B:
1: [-113  119    7   23   15 -131   23  102 -332 -313  180   38  -92    0
  -25  206]
2: [ -27 -207  172 -202  -22  -34   14   67  219  182 -585  347  -79  471
 -322  329]
3: [ 337 -227 -216  521  542 -119 -160 -268  543 -168  263  642   91   -4
  107 -167]
4: [   4   17 -105  235  -66  -79 -122    0 -401 -473  597 -139  122 -325
   55   57]
5: [ 143 -101 -130  258  289  -88  -26 -111  276 -205  181  399   84  -15
  -18  -68]
6: [-102   40  191 -280 -416   63   83  108 -299 -224 -190  -96  105   63
 -482  225]
7: [  15 -493 -214  101  235 -204 -334  186  136  131  -71  258   30  336
  231  296]
8: [   0  176  268   -9  -28   23  206 -123 -112 -245  -13  186 -111    7
 -297  162]
9: [ 333 -453 -117  145  476 -110 -206  -74  626  121 -246  728  122  394
  -31  -23]
10: [  30 -107   82   17 -179   41   -5  -64   23 -144  -29   69  125  -18
 -305  112]
11: [ -78 -217  -99 -144 -188 -161 -273  232 -200  -10  -96  -97   93  139
 -126  187]
12: [  -7  124   84  133 -144 -116 -146  -37 -454 -311  307 -150  -80 -186
 -100  147]
13: [ 193  192  133  240   85  -64  -21 -247 -187 -387  459   81  -16 -326
 -142 -132]
14: [ -34 -179  119 -145 -118  -44  -58   95 -161  -33  -22  -26   47   76
 -131  223]
15: [ 384 -155  158  340  202   15 -173 -308   12 -268  298  335   55  -83
  -83   23]
16: [-377  189  230 -483 -573  109  403  191 -267 -178 -197 -302  107  -75
 -548  201]
17: [ 138   44   71  327  -26  -51 -137 -227 -221 -332  491  -50   17 -346
  -63   -7]
18: [-281  -66 -100 -255 -309 -172 -127  341 -381  -78  -29 -291   53   48
 -113  237]
19: [-389 -185  -82  -87 -454 -128 -190  294 -474  -18   80 -500   -3  -39
   16  466]
20: [  19   24  196 -126   73 -146  -33   31 -181  -31  -35  104 -144  104
 -115  142]
21: [ -67  -67 -129  172  -18  -91  -75   63 -352 -382  627 -181  136 -325
  165   72]
22: [ 271  132  209  174  -18   31  -32 -247 -253 -458  350  135   71 -233
 -281  -58]
23: [ -78  120  233 -160 -226  -13   78   42 -366 -233  -20  -56  -55   11
 -302  230]
24: [  -5  133  166   54   73 -140   -7  -58 -219 -147  125   72 -194  -30
  -76  139]
25: [-124 -102 -139  -38  -57 -215 -227  232 -283 -113   53  -63  -14  100
   21  218]
26: [-213  111  306 -228 -403   -6   89   51 -362  -46 -160 -241 -131    6
 -362  330]
27: [  67 -500   23 -130  162 -137 -254  150  295  339 -568  423  -47  614
  -69  373]
28: [-253  255   27   80 -285  -82   86   17 -476 -366  487 -395  -33 -428
  -79   98]
29: [-376  119  -15 -217 -472  -93   51  253 -590 -256  359 -596   88 -348
 -110  151]
30: [-173  -30  454 -402 -416  101  192   45  -35  166 -776   96 -157  440
 -630  508]
31: [ 205 -111  130   59  156  -62  -83 -107    8 -124   96  256   20   32
 -113   27]
32: [ 257 -203  442 -125 -160  178   10 -182   18  -58 -362  313   59  271
 -513  277]
33: [  99 -328  -42  -22   15  -29 -157  107 -165 -201  278   36  244  -21
   36  112]
34: [-319  191  150 -151 -360 -126   77   66 -271   12  -14 -359 -159 -166
 -249  174]
35: [-350  -56  313 -539 -443   85  321  215  -52  158 -572  -98  -23  284
 -488  418]
36: [ -82 -254   89 -195 -197  -38 -102  162 -106   50 -263   14   41  253
 -204  342]
37: [  48  223  102  294    4  -98  -26 -206 -294 -363  521  -82  -95 -382
  -50  -21]
38: [ 291 -268  247 -152  265  -24  -60  -38  213   65 -392  586  -11  465
 -241  168]
39: [-216  171  187 -174 -170 -104  130   74 -263  -71  -26 -132 -161  -31
 -200  200]
40: [ 131  298  296  147   -9    6  125 -257 -273 -409  299  100 -110 -237
 -270   14]
41: [-321  152  359 -530 -650   97  265  179 -331  -52 -499 -250  -12  147
 -677  365]
42: [  45   74  291 -182  -50   20  159  -29 -228 -222   86   70    9  -39
 -256   92]
43: [  81   57   58  252  -16   -5   29 -198 -171 -373  624  -95  110 -464
  -32  -95]
44: [ 159  -92   31  172   11 -128 -258  -98 -239 -191  439  -94   63 -258
    5  -40]
45: [-107  239  151   63 -195  -67   51  -39 -602 -417  614 -363  -38 -460
  -37   67]
46: [ -40   53  180  -80 -202   -8    3   31 -264 -213 -179   83  -66  160
 -335  313]
47: [ -86 -117 -143  210  105 -196 -134   29 -159 -130  591 -185   31 -327
  285   15]
48: [-133    9   43  -26  -26 -140   -6   72 -189  -84  142  -68  -81  -53
  -11  158]
49: [ -89  -31 -113   78 -127  -15   37   75 -299 -431  559 -186  231 -344
   11   19]
50: [ 180 -249 -169  265  129  -33 -153  -74   35 -312  528  108  289 -252
   81 -102]
51: [ 325 -229 -129  241  387 -128 -181 -181  563    4  -54  584  112  126
 -122 -207]
52: [-273 -157  239 -343 -351   33  125  183  -99  139 -476  -56  -58  312
 -331  496]
53: [ 171 -261 -121  326  401 -213 -274  -92  314   64  -40  470 -113  235
  123  120]
54: [-296  184  136 -210 -320  -43  186  144 -421 -230  145 -302  -29 -170
 -205  201]
55: [-535   55  357 -515 -653   18  241  261 -362  195 -532 -417 -197  204
 -440  598]
56: [ 173  -81   28  203  144  -88  -96 -198  270  -41   43  277   12  -40
 -164  -78]
57: [ 404 -272  190  133  223   -9 -224 -190  146  -74 -171  538   17  298
 -216  138]
58: [-369  142  472 -485 -528   81  350  106 -226  115 -547 -196 -188  197
 -565  469]
59: [ 203 -314  -88  174  299  -73 -123  -65  307  -67   86  414  133  109
   27    8]
60: [-108  -20   11 -179  -86 -176  -86  176 -262  -72   89 -129    5  -22
  -74   84]
61: [  43 -316 -121  -95  184 -156 -186  222   61  -10 -193  339   65  386
    7  217]
62: [  60  164   -8  222  141 -143  -15 -133  -49 -277  305  140  -66 -191
  -67  -74]
63: [ 380 -524 -210  237  557 -215 -361 -110  646  214   59  558  163  154
  160 -222]
64: [ 265 -481  -47  -34  235 -101 -308   68  325  128 -416  557  110  527
 -137  177]
65: [ 181 -434 -108   21  372 -140 -186   69  346  102 -108  478  107  318
   83   74]
66: [ -37 -464 -209 -146  -82 -162 -351  313  -78   60  -93  -15  206  242
   20  218]
67: [ 233 -584 -137  123  381 -107 -237   -5  467  171   47  414  201  184
  170   11]
68: [ 144 -181   47 -142   77  -48  -67   98 -137 -212  114  175  177   74
 -108   37]
69: [ 276 -183   34  179  155   78   -2 -155  105 -355  248  371  232  -44
 -139  -16]
70: [-289   -2  140 -198 -339   64  246  100  -64  -69 -198  -85   18   56
 -328  320]
71: [ 318 -712 -234   91  411  -64 -289   70  485   61   29  533  364  283
  158   -3]
72: [-106  121  162   77 -327   34   -6  -11 -413 -353  -87  -11 -108   88
 -337  441]

[-460  176 -364  -44  522 -149   25 -100 -326  363  -32 -434 -453 -226
 -465 -250   62  664  196  363  428 -557  -22   31  140]  72
[  58 -242   43  167   17  372 -353 -598 -136  185  247 -413 -406  128
   65 -185 -451 -150 -381 -208  227  472  -17   58   61]  2
[  -8  133  298  118  343   72  495 -317 -640 -178   77  394  383  182
 -566  144  -97  394  -20   47  149 -349 -769  -17 -308]  34
[ -87  297 -205  103  450 -529   -5   33  -53  397  229 -112 -270 -635
  -28  -42  186  409  219  404  223 -390  384  359  -57]  10
[-722  -99  240 -218  192 -173  364 -250 -173   -5 -233 -507 -281  170
 -137  217 -375   11 -161 -176 -103  116 -153 -355  126]  69
[  84 -342  375  346   61  240 -110 -540 -184   46  235 -301 -167  137
   16  -36 -361 -236 -296 -407  102  553 -149  143 -164]  39
[-197 -202  428  104  199  -87  343  -97 -363 -193 -251 -154  180  150
 -209   88 -168   20  -66 -256  -87   37 -344 -113  -90]  45
[ 870   47 -144  163 -401  345 -701  -84   42  144  165  266  262 -202
  294 -332  -61 -114 -243  336   62   50  271  371  129]  44
[-682  172  289 -289  171 -302  694 -221 -199 -117 -161 -119  132   93
 -109  519 -423  -51 -202  -75 -189  -31 -270 -308   19]  16
[ 462  300   42  -10  332 -708 -278    8   42  252  404  376 -356 -698
  434   10  206  279  119  490 -128 -122  575  263 -151]  22
[-214 -180  331  139  277  -84  325 -211 -351 -115 -115 -235   87   79
 -126  100 -292  -56 -147 -313   25  127 -270  -48  -79]  31
[-205   53  601  -51  -36  -72  492 -186 -288 -207 -100  313  362  264
 -428  339    0  211   16   49 -276 -135 -580 -183 -271]  42
[ 498 -221  106  149 -562  501 -716 -262  164  168   82 -113  -28  101
  159 -298 -113 -190 -272  106  -58  363  174  181  124]  24
[-173 -260  314  184  143  122   17 -542 -181   64  177 -391 -294  133
   -2   57 -422 -180 -298 -365   83  481 -129    2  -93]  35
[-398   20  253 -116  325 -199  512 -120 -423 -168 -245  -88  130  110
 -253  202 -256  151  -80  -92  -46 -172 -390 -249   -8]  23
[-367 -165  394  -52  158 -134  344  -72 -301 -157 -323 -219   61  181
 -231  115 -156   89  -41 -165 -157  -12 -308 -249   -4]  48
[ 423  173  206   -7  185 -684 -376   75  139  248  303  315 -417 -608
  360  -38  367  314  219  488 -266  -65  578  204 -179]  40
[ 702  -28  101   67 -721  345 -726  -59  286  144   70  220  234  -66
  276 -205   53 -180 -202  356 -226  199  313  256  113]  20
[ 308 -266  -38  340  156  435 -391 -582 -298  150  307 -329 -265   50
   59 -314 -459 -137 -389 -258  398  406  -71  217   19]  57
[ 179  133   58  271  224 -445 -144  133   23  325  179   29  -83 -567
  -63 -107  416  367  317  367   60 -293  357  459 -198]  14
[-474  214  267 -145   71    7  422 -325 -274   44   26  120   46  219
 -614  259   -2  456   57  260  -26 -327 -546 -178 -161]  9
[ -47 -144  124  249  261  183   49 -652 -274   92  347 -308 -192   32
   77   68 -595 -246 -426 -369  284  455 -140  135  -89]  18
[-326 -261  504  -14   87 -101  279  -22 -285 -182 -391 -232   49  246
 -289   55  -51  130   27 -178 -225   12 -340 -271  -38]  47
[ 513  193 -226 -165   53 -232 -596    3   -4  223  142  192 -362 -407
  363 -282   57  268  -41  557  -34 -162  480   72  188]  30
[ 211  160  237 -218   42 -718 -433   87  278  276  192  196 -629 -503
  373    1  393  356  234  581 -440  -28  650   -8  -66]  8
[-732  -56  375 -339  114 -266  427  -69 -185 -102 -411 -316 -168  239
 -282  241 -142  209    5   -7 -293  -92 -265 -488  100]  1
[-687 -119  330 -204   89 -159  346 -250 -103  -16 -226 -461 -230  188
 -115  261 -336  -41 -160 -185 -184  184 -141 -340   87]  49
[ 136  132 -132  329  401 -289  -82   86 -202  317  139  -73  -35 -510
 -226 -233  292  448  276  305  317 -429  174  472 -136]  17
[  43 -383  147  356  405  205 -120 -474 -429   41  120 -478 -328   86
  -60 -255 -399  -45 -253 -436  334  363 -189   88  -47]  15
[ -90  405 -208  118  422 -515  146  -35  -54  382  326   14  -68 -655
  -23  108   98  318  151  401  244 -391  326  429 -118]  6
[-611 -165  340 -134  127 -142  313 -236 -142  -22 -219 -468 -221  179
 -127  204 -314  -34 -145 -220 -141  192 -157 -294   60]  71
[ 420 -140 -341    8 -207  452 -819 -202  -50  245  -12 -311 -329  -20
  144 -559 -198   58 -259  248  223   85  259   77  380]  19
[-395  -58  421  -18   86 -145  469 -236 -177 -113 -100 -168  162  110
  -80  347 -343 -153 -195 -243 -153  175 -241 -124  -79]  68
[-382   60  365  -77  -80   17  192 -180 -146   85  -74   21  -30  213
 -622  110  219  492  188  288 -130 -278 -409 -140 -163]  21
